Below are the code and all the weights of a small trained network. Each question names an input and a target symbol and asks about switching units off, where a switched-off unit gives its printed mean instead of its output.

import numpy as np


def w(rows, s, z=0):
    codes = np.array(rows[::2]) - 128.0
    scale = np.full(codes.shape[1], s)
    scale[-1] = z or s
    return codes * scale


def f(y):
    return y / 2 * (1 + np.tanh(0.7978845608 * (y + 0.044715 * y**3)))


def softmax(a):
    e = np.exp(a - a.max(-1, keepdims=True))
    return e / e.sum(-1, keepdims=True)


def log_softmax(a):
    a = a - a.max(-1, keepdims=True)
    return a - np.log(np.exp(a).sum(-1, keepdims=True))


def net(x, mask):
    ids = ['βγηθξπ'.index(c) for c in x.split()]
    T = len(ids)
    res = E[ids] + P[:T]
    u = 0
    for l in range(3):
        q, k, v = (res @ M[l].T for M in (Q, K, V))
        z = softmax(np.where(np.tri(T) > 0, q @ k.T / 3**0.5, -1e9)) @ v
        res = res + np.where(mask[u], z, O[l][:, -1]) @ O[l][:, :-1]
        u += 1
        y = f(res @ A[l][:, :-1].T + A[l][:, -1])
        res = res + np.where(mask[u : u + 4], y, B[l][:, -1]) @ B[l][:, :-1]
        u += 4
    return log_softmax(res[-1] @ U[:, :-1].T + U[:, -1])


Q, K, V, O, A, B = {}, {}, {}, {}, {}, {}
E = w([
[47,182,130,113],'β',
[249,57,149,189],'γ',
[174,139,164,202],'η',
[129,161,120,145],'θ',
[136,2,233,163],'ξ',
[103,91,126,83],'π',
],0.013)
P = w([
[86,188,74,131],'0',
[100,134,195,116],'1',
[78,107,92,151],'2',
[112,157,212,99],'3',
[66,91,70,170],'4',
[118,168,239,97],'5',
[44,49,38,168],'6',
[162,236,229,105],'7',
[2,29,192,142],'8',
[113,142,112,107],'9',
[152,181,131,190],'10',
[92,31,123,41],'11',
[184,246,97,225],'12',
[167,6,166,117],'13',
],0.0098)
Q[0] = w([
[187,128,93,108],'L0H0',
[86,44,143,164],'L0H0',
[81,84,83,250],'L0H0',
],0.021)
K[0] = w([
[218,158,71,87],'L0H0',
[119,154,53,215],'L0H0',
[76,128,3,99],'L0H0',
],0.015)
V[0] = w([
[161,200,170,118],'L0H0',
[139,139,190,58],'L0H0',
[10,60,4,236],'L0H0',
],0.0031)
O[0] = w([
[60,138,161,86,85],'L0H0',
[120,231,111,130,104],'L0H0',
[245,16,198,252,249],'L0H0',
],0.0019,0.0016)
A[0] = w([
[176,79,156,139,225],'L0N0',
[131,172,103,118,33],'L0N1',
[215,164,63,110,141],'L0N2',
[5,118,181,160,253],'L0N3',
],0.011,0.00067)
B[0] = w([
[142,243,81,88,216],'L0N0',
[101,2,137,113,121],'L0N1',
[45,212,156,164,132],'L0N2',
[254,123,92,143,253],'L0N3',
],0.0072,0.0052)
Q[1] = w([
[90,124,165,174],'L1H0',
[149,83,156,121],'L1H0',
[125,28,7,247],'L1H0',
],0.018)
K[1] = w([
[100,112,116,102],'L1H0',
[74,153,161,171],'L1H0',
[110,224,251,31],'L1H0',
],0.018)
V[1] = w([
[187,177,13,57],'L1H0',
[252,128,148,124],'L1H0',
[96,52,138,44],'L1H0',
],0.015)
O[1] = w([
[107,1,209,215,131],'L1H0',
[88,99,235,51,255],'L1H0',
[206,73,148,44,60],'L1H0',
],0.015,0.0071)
A[1] = w([
[204,186,177,59,167],'L1N0',
[8,181,223,10,253],'L1N1',
[64,91,255,198,13],'L1N2',
[190,15,3,153,103],'L1N3',
],0.0059,0.0037)
B[1] = w([
[53,98,155,136,158],'L1N0',
[211,178,176,229,253],'L1N1',
[53,79,59,46,176],'L1N2',
[90,175,190,254,133],'L1N3',
],0.0088,0.015)
Q[2] = w([
[129,74,184,210],'L2H0',
[119,117,191,252],'L2H0',
[80,107,91,215],'L2H0',
],0.014)
K[2] = w([
[151,106,30,222],'L2H0',
[142,82,45,252],'L2H0',
[134,146,133,207],'L2H0',
],0.015)
V[2] = w([
[158,99,36,224],'L2H0',
[173,210,81,108],'L2H0',
[255,100,145,154],'L2H0',
],0.0089)
O[2] = w([
[132,126,2,142,250],'L2H0',
[142,242,131,137,91],'L2H0',
[208,112,158,212,91],'L2H0',
],0.0083,0.016)
A[2] = w([
[67,174,102,18,165],'L2N0',
[206,144,69,36,189],'L2N1',
[28,120,136,245,3],'L2N2',
[108,115,24,126,85],'L2N3',
],0.011,0.0029)
B[2] = w([
[183,69,79,96,228],'L2N0',
[202,98,159,216,154],'L2N1',
[171,79,120,5,251],'L2N2',
[82,255,112,213,225],'L2N3',
],0.0086,0.011)
U = w([
[3,54,139,130,62],'β',
[113,71,134,17,2],'γ',
[234,138,104,4,84],'η',
[80,101,119,146,88],'θ',
[81,100,207,92,219],'ξ',
[190,30,111,128,222],'π',
],0.0056,0.0032)

Each question gives the input, a string of symbols that net reads in full, and the target symbol t.
The units are the heads (3 rows each of Q, K, V and O) and the neurons (one row each of A and B). Each row of codes is followed by its name. A weight is (code - 128) times the scale printed after its matrix; where a second scale follows, it is the last column's (O, A, B and U).
mask holds one flag per unit, layer by layer, with each layer's heads first. A switched-off unit (its flag False) gives its mean, the last column of its rows in O or B, instead of its output. The means were averaged over made-up inputs and are rounded, as every weight is.
A unit's drop is (log p(t) with every unit on - log p(t) with that unit switched off) / (log p(t) with every unit on - log p(t) with every unit switched off).
The circuit of an input: a set's keep is (log p(t) with only the set's units on - log p(t) with every unit switched off) / (log p(t) with every unit on - log p(t) with every unit switched off). Starting from the 12 units with the biggest drops (on a tie, the unit counted first), units are removed one at a time, each time the one whose removal leaves the highest keep (on an exact tie, the one counted first), for as long as the keep stays at least 0.8.
circuit, biggest first: the units of the circuit, biggest drop first
most important unit: the unit with the biggest drop
top k neurons: the k neurons with the biggest drops, biggest first
k most important neurons of layer l: the k neurons of layer l with the biggest drops, biggest first
input ξ π π ξ η, target ξ: circuit, biggest first : L1H0, L0N0, L2H0, L0N3
input γ π ξ η γ η π η π π η ξ π β, target γ: top 4 neurons : L0N2, L1N2, L0N0, L2N0
input η ξ β θ γ π π, target η: circuit, biggest first : L1H0, L0N0
input γ ξ θ π π ξ γ γ π, target γ: most important neuron of layer 0 : L0N2
input π β β π, target β: circuit, biggest first : L1H0, L0N3
input ξ π π ξ γ η θ, target η: top 4 neurons : L0N3, L1N1, L2N2, L1N2
input θ ξ η θ π π θ π ξ η π θ η, target θ: top 3 neurons : L0N3, L2N3, L2N2
input η π π β η π π π γ ξ ξ γ ξ, target η: circuit, biggest first : L0N0, L1H0
input η β η γ γ, target γ: circuit, biggest first : L0N3, L1H0, L1N2, L2N2
input θ π θ π π π ξ π ξ η θ θ ξ, target θ: top 3 neurons : L0N3, L2N3, L2N2
input θ ξ π η η ξ, target θ: 2 most important neurons of layer 2 : L2N3, L2N0
input ξ η η π θ, target ξ: top 2 neurons : L1N1, L2N0
input ξ η γ η θ, target η: circuit, biggest first : L1H0, L2N2, L0N3
input η θ β θ θ ξ γ η, target γ: circuit, biggest first : L1H0, L0N0, L1N2, L2N2
input β ξ η ξ γ β θ π ξ θ η ξ π η, target β: circuit, biggest first : L0N3, L1H0, L1N2
input η π β β η η γ, target η: circuit, biggest first : L1H0, L0N0
input π θ γ θ η γ η γ β, target γ: most important neuron of layer 0 : L0N3
input π π π γ θ, target γ: circuit, biggest first : L0N0, L2N2, L1H0, L0N3
input γ η β, target η: circuit, biggest first : L1H0, L0N3, L2N2
input π π γ ξ γ, target ξ: top 3 neurons : L0N0, L0N3, L2N0
input θ β π, target θ: top 2 neurons : L2N3, L0N0
input ξ π π π η γ θ β ξ η θ, target ξ: most important unit : L2H0
input θ π π θ η θ π ξ π θ θ π γ π, target θ: circuit, biggest first : L0N3, L2N3, L1H0, L2H0
input π β π γ ξ θ η π θ, target π: circuit, biggest first : L1H0, L2H0
input θ π η η π γ η π π β η θ, target θ: circuit, biggest first : L0N3, L1H0, L2H0, L2N3
input ξ π θ γ ξ π π π θ β γ β, target ξ: circuit, biggest first : L2H0, L1H0
input γ γ η ξ ξ π ξ η π η ξ, target γ: top 3 neurons : L1N2, L0N2, L2N0
input γ θ γ θ γ η β β ξ η, target γ: 3 most important neurons of layer 0 : L0N2, L0N3, L0N0
input π ξ π, target ξ: top 2 neurons : L0N0, L2N0
